Each row is followed by roughly how far along a hidden order it lies, from 0 to 30. A new part has a new order.
In the rows, zero is written as 100.
[ 92  79 162  50 101 111 104  98  67 108  58 112  60  68  73  85  60 117
 126  91 117  82 122 102 121 142  82 119 115  75]  12
[109  66 144  54  91  74  91  95  90 132  85 125 110  66  76 108 102  81
 144 101  74 114  90  93 101 148  72 102  93  94]  13
[117  71 160  74 119  94  93  99 123  93 105 108 116  95  89 119 105  73
 106  96 120 107  81  84  94 135  81  91  77  79]  6
[109  70 153  70 119 101 109  93  67 115  67 123  67  75  95 120 121  86
 114  93 117  84 110  99 127 137  79 113 123  85]  0
[ 96  78 200 100 129  12 103 117  17 200   0 169  79  39  86 172 115  36
 195  79  96 109 134 102 129 196  30 167 185 177]  5
[ 90 104 127  85  84  84  91 107 123 109  91 112 135  80  73 112  62  83
 136 108  77 125  95 106  67 107  99 120  90 150]  24
[ 97  83 113  80  78  83  84 107 134 106 101  93 146  89  57 109  36 118
 126  90 103 122  86  99  67 117  71  99  59  78]  25
[ 85 117 129  40 108  81 107 111  85  80 100 123  94  65 106  91  65  87
 124  98  66 112  90  87 120 135  88  99 112 102]  22
[ 72 147 132  88 115  58 111 119  73 133  70 121  87  93 115 107  80 108
 133  88  68 117 107 100 133 118  76  96 128 113]  30
[100  76 122  79  80  68 109  90 110 126  97 123 100 101  71 126 133 110
 140  94  58  95  91 111 130 118 100  96 107 110]  10
[ 81 118 132  90 112  47 114 112  50 152  65 125  94 102 117 128 104 110
 127  82  77 104 108  99 143 106  63  97 144 102]  22
[ 80 130  97  71 109  73 111 112  69 105  90 102  89 105 124  97  85 124
 112  87  78 107 100  93 137 103  75  96 117  64]  27
[104 104  90  75 107  77  99 109  96 105 106 105 119 105 113  91  84 104
  90  90  96 107  82  84 110  97  76  74  99  69]  21
[112  77  82  91  85  65 114  98  80 123 105 112 124 104  87 131 117 121
  91  88  88  83  89 105 110  81  98  91 116 103]  10
[ 95 135 137  94 146  58 115 132  85 138  41 123 113 101 111 134  64  94
 114  61 133 115  96  86 115 128  58 105 130  87]  26
[ 86 127 192  94 135  57 107 112 126 121  54 132  83  98  61 149 116  68
 168  83 113 124 110 104 103 157  83 132  90 109]  15
[ 91 116 163  97 122  76  99 114  63 131  69 124  81  76 128 102  97  66
 125 101  84 113 109  92 116 132  73 116 137 114]  19
[103  97 112 117 107  76 108 100  81 124  90 111  88 111 113 125 142  87
 111  99  87  92 104 105 126  97  95 102 128 121]  12
[113  78 137  84 123  86 102  97  71 129  80 111  74 104 116 126 152  85
 113  93 124  91 104  89 131 112  66  88 114  72]  4
[ 93 105 135  74 108  93  92 109  99  83  96 115 109  66 101  86  62  73
 115 108  73 123  88  84  89 151 105 108 107 125]  23
[ 86 117 132  56 103  71 115 105  73  99  97 123  98  88  98 103  83 107
 124  93  66 104  93  97 136 119  97  87 117  98]  21
[120  75 136  76 121  90 105  96 111  91  98 123 101  82  86 124 121  52
 107  99 110  97  83  88  96 140 105 110 104 121]  0
[ 74 114 181 112  93  50 107 106  74 175  57 139  90  82  74 133 107  96
 181  96  41 121 118 121 112 128  87 130 134 163]  22
[101 102 108  96 108  69 111 105  61 142  79 115 101 107 121 124 123 111
  96  87  93  83  99  93 132  92  68  89 139  88]  16
[109  76 113  65 103 128  85  95 108  61 125  93  93  82 110  74  85  76
  89 110 110 107  88  83  89 124  90  87  73  61]  12
[109 100 175  78 134  64 109 112  87 125  59 141 105  80  91 142 130  57
 135  81 117 104  93  90 106 159  78 127 114 127]  6
[ 89 117 141 105  97  73  99 101 124 105  93 115  99  98  72 120 111  83
 137 105  68 121  98 110  88 126 115 118  98 138]  18
[ 82 112 173 133  97  66 100 107 108 157  49 122 110  95  49 135 112  99
 178  91  81 121 122 125  90 132  88 136 108 154]  20
[ 98  85 120  66  90  76 113  90  85  94 103 117  93  95  86 117 128 109
 128  99  68  99  93 102 133 116 100  82  96  93]  10
[ 79 125  86  87 101  98  91  95 108  82 115  82  83 132  93  88  98 148
 118  98 102 120 104 101 128  89  73  55  53   0]  27
[100 107 133 112 130  90 133  94  93 122  65 124  70 112  83 148 158  91
 115  82 120  76 113 113 129 115 118 128 127 125]  2
[111  81  66  61 101 130  92  81 131  25 164  73  72 131 113  72 149 116
  76 115 111  99  68  77 130  92 104  34  25   0]  7
[102  84 123  70 105 105 103  93 121  62 111 121  98  83  80 108 134  73
 127 115  73 106  79  92 106 143 124  96  78 108]  6
[111  97 104  77 110  98 103 110 146  98  92 110 147  90  78 123  53  86
  94  81 122 106  80  92  70 121  78 109  91  99]  17
[ 84 146 124  70 145  69 114 121 116  75  81 113  90 110 105 118  77 105
 116  74 121 121  87  79 139 127  68  80  82  23]  25
[ 82 115 117  82  87  66 113  96  80 115  96 117  86 105  98 111 121 110
 134 102  44 106 103 111 129  98 111  93 112 116]  20
[ 80 141 128  81 116 115  96 106 118  53  94 107  77  82 104  75  74  70
 110 115  75 127  97  93  98 134 118 107  82 103]  25
[112  83  98  91  92  66 113  98  83 128 101 113 120 111  91 137 123 116
  93  88  93  89  89 101 116  91  94  93 118 103]  10
[ 93 110 123  79 111 118  96 104 139  63  94 107 106  87  75 108  43  86
 115  99 105 116  91  94  80 135 109 109  68  96]  19
[108 100 146  88 121  84 108 104  96 108  79 136  92  76 106 128 123  54
 132  99  88  99  97  95 112 142 104 125 125 126]  7
[ 99  78 125  69 107 113 103  84 128  58 118 106  80  98  76 102 129  95
 114 102 100 104  82  92 120 129 112  77  60  52]  4
[ 95  98 139  99 112  55  98 108  56 143  84 118  96  90 133 113 109  84
 128  93  77 110 100  90 131 118  60  92 139  97]  18
[ 99 111  90 101 105  68 117 102  80 123  91 113  90 118 108 120 127 105
  95  88  91  90 101 104 130  87  94  90 123  97]  14
[ 92 105 115  69 103 113 111 100 135  60  87 108 105  91  52 113  72 113
 115  85 110  99  96 110  86 134 116 111  70  93]  15
[ 97 115 136 124 122  76  94 110  70 127  75 111  82 101 138 106 127  69
 108 105  93 114 109  89 114 110  84 104 116 114]  18
[ 80 134 106  84 111  75 115 111  62 119  73 113  79  95 129  89  89 111
 112  90  76 100 109  95 142  97  84  84 139  91]  26
[ 99 104  79  72  90  74 115 102  83 105 113 106 116 109 103 107  89 126
  83  88  82  91  86  98 109  87  96  79 125  77]  19
[ 78 129 127  38 123  91 103 109  86  72  95 124  62  76 122  77  79  70
 118 110  63 121  91  82 137 146  99  89 100  76]  22
[ 81 125  99  72 105  68 121 108  88 119  85 108 101 108  91 141  35 148
 126  77  77 102 100 100 126 105  80  88 109  69]  25
[101  90 172  78 111  87  94  99 104  99  80 130  85  70  81 119 109  49
 153 110  87 117  97  92  99 167  95 118  44 126]  8
[ 91 103 132 124  79  71 101 100 125 141  86 110 113 112  59 132 119 109
 161  93  81 114 102 120  94 108  94 112  86 130]  18
[ 77 105 126  91  73  71  93  98  83 135  89  99  91  85  91  86  79 121
 143 101  56 116 114 112 117  95  68  91 107  94]  29
[ 76 123 154  92  96  62 112 100  79 134  72 125  83  98  86 118 134  98
 167 110  43 113 112 114 134 121  99 109 121 135]  19
[108  48 140  51 102  84  95  97  84  95 105 120 100  68 104  88  89  71
 112 106  74 104  82  79 112 142  85  87 103  91]  10
[ 90 109 149 123 110  76 102 106 108 129  74 121  92 101  74 130 130  89
 154  97  87 115 107 107 102 147  96 124 102 133]  15
[ 94 128 106 105 111  86 127 105  87 105  83 116  94 105  96 137 129  94
 111  89  74  86 102 109 122 112 152 116 137 110]  12
[ 83 102 116  60  87  76 105  94  81  99  99 107  83 100  94  84 106 131
 129 101  65 108  99 103 138 111  80  72  88  60]  21
[ 82 134  82  92  95  80  99 113  83 100 102  97 107  99 122  79  54 114
  97 101  68 116 101  96 107  82  96  92 113 105]  30
[ 86 116  93  67 110  90  99 101 100  74 124  98  80 105 113  95 114 100
 114 107  73 118  87  87 137 112  97  65  74  43]  20
[105 106 128 110 117  96 116 102  86 113  69 123  70  85  99 118 135  70
 123 103 106  90 110 108 110 123 123 131 135 152]  5
[100 106 102  48 110  96 108 100  85  73 115 110  89  85 114  91  90  94
  91 101  76 103  83  83 124 123  89  77  96  67]  17
[100 117 164 126 150  89 112 111 131 107  65 129  79  96  91 150 140  51
 132  94 109 107 103 103  95 137 113 140 109 155]  9
[112  67 126 101  91  97 122  89  64 130  68 124  62  86  88 119 152 104
 105  96 103  59 121 116 128 101 110 122 147 133]  0
[102  65 134  53 101 116 105  88  75  98  89 111  65  80  94  96 116 110
 114  99  97  86 103  98 130 127  85  94 109  57]  3
[ 95 111 180  61 140  83  97 118 101  93  57 129  94  58  99 114  59  43
 133  94 108 123  92  80 101 180  79 124 107 112]  16
[ 88  84 124 121 106  95 110  96  54 139  72 116  74  89 105 115 142  90
 107 101 107  78 125 108 119 104  96 128 154 132]  5
[102 102 106  83 108  79 125  99 101 105  83 124  87 109  86 138 155  92
 114  91  90  91  92 101 125 114 115  99 112 109]  4
[ 93 132  77  79 121  77 101 116  98  97 104 112 104 102 122  98 100  77
 108  99  79 136  86  86 116 113  90  86  99  96]  24
[ 95 116 138 118 106  52 114 108  90 144  72 128 114 107  73 147 116  89
 144  90  78 103 101 106 111 106  98 116 107 148]  15
[104  70 156 109  94  60 104 100  44 161  67 122  98  81 112 131 130  82
 125  94  88  92 106 100 120 113  67 113 141 119]  7
[ 84 134 127  70 127  93 109 113  63  80  91 119  58  78 135  84  89  76
 118  98  90 105 106  85 135 120  89 101 127  88]  19
[107  72 151  65  94  75 112  92 114  98  98 130 111  84  56 132 115  73
 149 101  64 105  80 102 102 153 103 109  89 127]  5
[104  86 144  86  94  50 112 108  76 142  72 136 129  76  83 139 103  79
 137  86  60 101  93 104 102 122  92 123 141 159]  13
[115  70 117  76 105  83 107  95  73 113  95 110  91  97 110 110 126  81
  98  91 108  88  92  88 128 117  75  86 110  64]  5
[117  69 150 104 109  63  93 105  62 148  71 123 112  83 118 125 123  62
 112  95 105 101  97  89 105 115  61 109 137 111]  8
[ 75 130 137 106  96  85  98 113 110 127  64 101 112  96  65 111  41 128
 149  87  96 121 117 115  88 127  79 123  83 113]  30
[114  92  99  79 117  65 118 111  95 125  95 112 138 108 103 140 100 105
  80  80 121  95  81  84 111  98  76  88 113  88]  13
[129  61 124 108 113  74  93  98  82 133  97 112 126 102 114 130 140  70
  74  91 123  94  80  84  99 112  63  95 122  81]  3
[ 96 124 145 146 107  73 102 103 116 139  70 112 100 119  76 149 137  88
 152  95  98 111 111 118  99 114 100 124  97 142]  16
[ 91 136 167 107 147  84 109 115 117 108  55 131  84  84  97 129 107  45
 119  91 110 118 105  96  96 147 105 134 117 138]  15
[ 88 107 108  71  91 110 100 105 106  75  89  98 104  82  77  89  49 119
 117  98  85 108  99 102  92 119  98 104  95  96]  24
[ 92 109 100  79 110  89 101 110  56 109  96 105  78  90 146  78  96  98
  87 102  91 101 105  85 140 103  75  77 129  70]  21
[ 98 110 135 162  83  72  93 103 135 146  86 106 140 115  61 144 112  95
 157  94  88 121 104 126  60 104 114 132  83 161]  20
[107  88 123  93  96  91  87 103 114  89 118 106 132  86  93 104  91  74
 113 110  93 121  82  92  79 113  90  97  74 103]  17
[ 88 111 118  60 117  79 110 109  56 116  76 110  74  85 129  90  76 107
 103  87  96 100 106  84 138 107  66  85 122  65]  21
[ 80 126 143  64 128  50 114 116  63 127  58 118  76  99 121 115  89 110
 139  80  93 109 108  88 149 117  62  78 122  54]  24
[ 94 114  97  87  97  82 132  95  93  95  94 131  82 112  79 135 150 110
 116  93  65  85  93 113 129  95 139 107 124 148]  8
[118 105 124  94 140 107 106 111 118  80  88 116 101  94 108 120 106  46
  84  93 134  99  86  82  85 128 107 121 102 109]  6
[112  80 137  82 111  87  97 100  79 113  87 116  90  82 121 109 116  71
 101 100  98  97  94  84 112 120  78 103 120  93]  8
[ 93  77 152  73  90  61 122  92  85 137  77 132  93 104  61 138 143 115
 156  89  74  95 103 115 132 135  97 103 116 104]  8
